Below are the code and all the weights of a small trained network. Each question names an input and a target symbol and asks about switching units off, where a switched-off unit gives its printed mean instead of its output.

import numpy as np


def w(rows, s, z=0):
    codes = np.array(rows[::2]) - 128.0
    scale = np.full(codes.shape[1], s)
    scale[-1] = z or s
    return codes * scale


def f(y):
    return y / 2 * (1 + np.tanh(0.7978845608 * (y + 0.044715 * y**3)))


def softmax(a):
    e = np.exp(a - a.max(-1, keepdims=True))
    return e / e.sum(-1, keepdims=True)


def log_softmax(a):
    a = a - a.max(-1, keepdims=True)
    return a - np.log(np.exp(a).sum(-1, keepdims=True))


def net(x, mask):
    ids = ['βδηθλπφψω'.index(c) for c in x.split()]
    T = len(ids)
    res = E[ids] + P[:T]
    r = res
    for j in range(3):
        rows = slice(3 * j, 3 * j + 3)
        q, k, v = (r @ M[0][rows].T for M in (Q, K, V))
        z = softmax(np.where(np.tri(T) > 0, q @ k.T / 3**0.5, -1e9)) @ v
        o = O[0][rows]
        res = res + np.where(mask[j], z, o[:, -1]) @ o[:, :-1]
    y = f(res @ A[0][:, :-1].T + A[0][:, -1])
    res = res + np.where(mask[3:15], y, B[0][:, -1]) @ B[0][:, :-1]
    return log_softmax(res[-1] @ U[:, :-1].T + U[:, -1])


Q, K, V, O, A, B = {}, {}, {}, {}, {}, {}
E = w([
[40,169,116],'β',
[4,109,89],'δ',
[84,109,164],'η',
[103,167,177],'θ',
[109,129,188],'λ',
[83,136,158],'π',
[80,168,154],'φ',
[54,118,134],'ψ',
[71,150,144],'ω',
],0.021)
P = w([
[72,112,207],'0',
[64,246,198],'1',
[93,108,182],'2',
[87,243,184],'3',
[112,105,162],'4',
[90,240,165],'5',
[134,103,140],'6',
[72,232,148],'7',
[158,104,120],'8',
[53,208,147],'9',
[178,99,99],'10',
[106,234,170],'11',
[201,95,80],'12',
[62,213,116],'13',
],0.014)
Q[0] = w([
[133,69,99],'h1',
[243,97,33],'h1',
[104,197,197],'h1',
[130,147,225],'h2',
[180,140,96],'h2',
[105,136,95],'h2',
[116,92,116],'h3',
[254,105,67],'h3',
[136,113,83],'h3',
],0.02)
K[0] = w([
[106,217,163],'h1',
[26,126,244],'h1',
[219,124,71],'h1',
[197,120,119],'h2',
[134,145,212],'h2',
[102,149,71],'h2',
[107,154,122],'h3',
[33,146,215],'h3',
[109,134,164],'h3',
],0.011)
V[0] = w([
[188,203,144],'h1',
[162,102,189],'h1',
[161,126,207],'h1',
[109,169,146],'h2',
[135,111,162],'h2',
[110,146,93],'h2',
[113,73,115],'h3',
[131,132,107],'h3',
[178,4,135],'h3',
],0.024)
O[0] = w([
[214,225,179,7],'h1',
[162,104,255,119],'h1',
[195,108,225,144],'h1',
[150,142,160,231],'h2',
[80,102,109,135],'h2',
[180,130,181,156],'h2',
[108,80,145,154],'h3',
[104,187,186,96],'h3',
[132,66,211,28],'h3',
],0.0096,0.014)
A[0] = w([
[116,221,129,134],'n1',
[83,190,217,89],'n2',
[129,40,101,2],'n3',
[91,243,204,105],'n4',
[155,175,91,118],'n5',
[116,82,254,145],'n6',
[192,11,120,91],'n7',
[101,98,129,51],'n8',
[209,52,196,97],'n9',
[150,229,85,31],'n10',
[86,164,62,205],'n11',
[234,230,77,125],'n12',
],0.012,0.0064)
B[0] = w([
[194,156,124,163],'n1',
[153,87,71,178],'n2',
[213,199,146,164],'n3',
[205,135,94,177],'n4',
[140,104,189,147],'n5',
[129,76,67,206],'n6',
[254,176,23,142],'n7',
[141,181,99,157],'n8',
[113,225,214,166],'n9',
[129,100,179,161],'n10',
[166,147,217,252],'n11',
[57,75,83,159],'n12',
],0.007,0.024)
U = w([
[167,91,60,52],'β',
[139,154,165,187],'δ',
[104,10,152,84],'η',
[102,147,79,107],'θ',
[126,65,78,253],'λ',
[164,152,139,99],'π',
[60,70,249,149],'φ',
[111,161,230,26],'ψ',
[144,62,211,193],'ω',
],0.012,0.0041)

Each question gives the input, a string of symbols that net reads in full, and the target symbol t.
The units are the heads (3 rows each of Q, K, V and O) and the neurons (one row each of A and B). Each row of codes is followed by its name. A weight is (code - 128) times the scale printed after its matrix; where a second scale follows, it is the last column's (O, A, B and U).
mask holds one flag per unit, heads first, then neurons. A switched-off unit (its flag False) gives its mean, the last column of its rows in O or B, instead of its output. The means were averaged over made-up inputs and are rounded, as every weight is.
A unit's drop is (log p(t) with every unit on - log p(t) with that unit switched off) / (log p(t) with every unit on - log p(t) with every unit switched off).
The circuit of an input: a set's keep is (log p(t) with only the set's units on - log p(t) with every unit switched off) / (log p(t) with every unit on - log p(t) with every unit switched off). Starting from the 12 units with the biggest drops (on a tie, the unit counted first), units are removed one at a time, each time the one whose removal leaves the highest keep (on an exact tie, the one counted first), for as long as the keep stays at least 0.8.
units of the circuit, in order: the units of the circuit, biggest drop first
unit that matters most: the unit with the biggest drop
k most important neurons: the k neurons with the biggest drops, biggest first
which heads matter: for each layer, one digit per head in row order, 1 if its drop is at least 0.15 and else 0, layers parted by /
input δ β λ ω θ ψ ψ λ ψ ω, target φ: unit that matters most	h1
input λ ω π π β β, target ψ: 2 most important neurons	(n11; n10)
input ψ δ π ω, target λ: which heads matter	100
input η ω φ δ, target π: which heads matter	111
input θ ψ ψ ψ η δ λ ψ, target ω: units of the circuit, in order	(h1; n6)
input ψ λ θ, target π: which heads matter	101
input λ λ φ ψ, target π: units of the circuit, in order	(h1; h3)
input π ψ ψ ψ λ δ, target ω: which heads matter	110
input λ ψ δ λ ω ω δ λ ψ λ θ θ φ ω, target π: units of the circuit, in order	(h1; n4)
input ψ ψ ω η η φ ψ ψ β φ φ φ, target π: 2 most important neurons	(n4; n1)
input δ δ δ η, target θ: which heads matter	100
input ψ π ψ λ δ ψ ψ θ ψ φ λ ω, target ω: units of the circuit, in order	(h1; h3; n6)
input ψ ψ ψ ψ ψ η ψ ω φ π φ ω, target π: units of the circuit, in order	(n4; h1)
input ψ π ψ ψ ψ ψ ψ θ, target φ: units of the circuit, in order	(h1; h3; n4)
input ω λ φ β ψ π δ ψ η ψ, target η: units of the circuit, in order	(n6; n11; h3)
input ψ φ φ π π, target η: units of the circuit, in order	(h1; n11; n3; n6)
input ψ λ δ β, target θ: units of the circuit, in order	(h1; n8)
input η δ ψ, target λ: unit that matters most	h3
input β ψ λ δ β η λ δ φ ψ, target π: units of the circuit, in order	(h1; n4)
input ψ ψ δ φ ψ δ ω ω η ω π ω β η, target ψ: 2 most important neurons	(n11; n6)
input ω θ π λ ψ ψ φ δ, target π: units of the circuit, in order	(h1; n4; h2)
input λ ψ δ δ δ ψ φ η ψ δ, target φ: units of the circuit, in order	(h3)
input ψ δ λ β η ω, target η: 3 most important neurons	(n6; n11; n2)
input λ δ ψ δ φ λ θ ω π η δ δ δ ψ, target θ: 2 most important neurons	(n8; n3)
input ω ψ δ ω φ λ, target π: 3 most important neurons	(n4; n6; n1)
input ψ π φ ψ λ η λ ω, target ω: 4 most important neurons	(n9; n6; n4; n2)
input π δ δ δ λ ω λ θ, target ω: 4 most important neurons	(n9; n6; n4; n2)
input λ ω β π η δ, target η: unit that matters most	n6
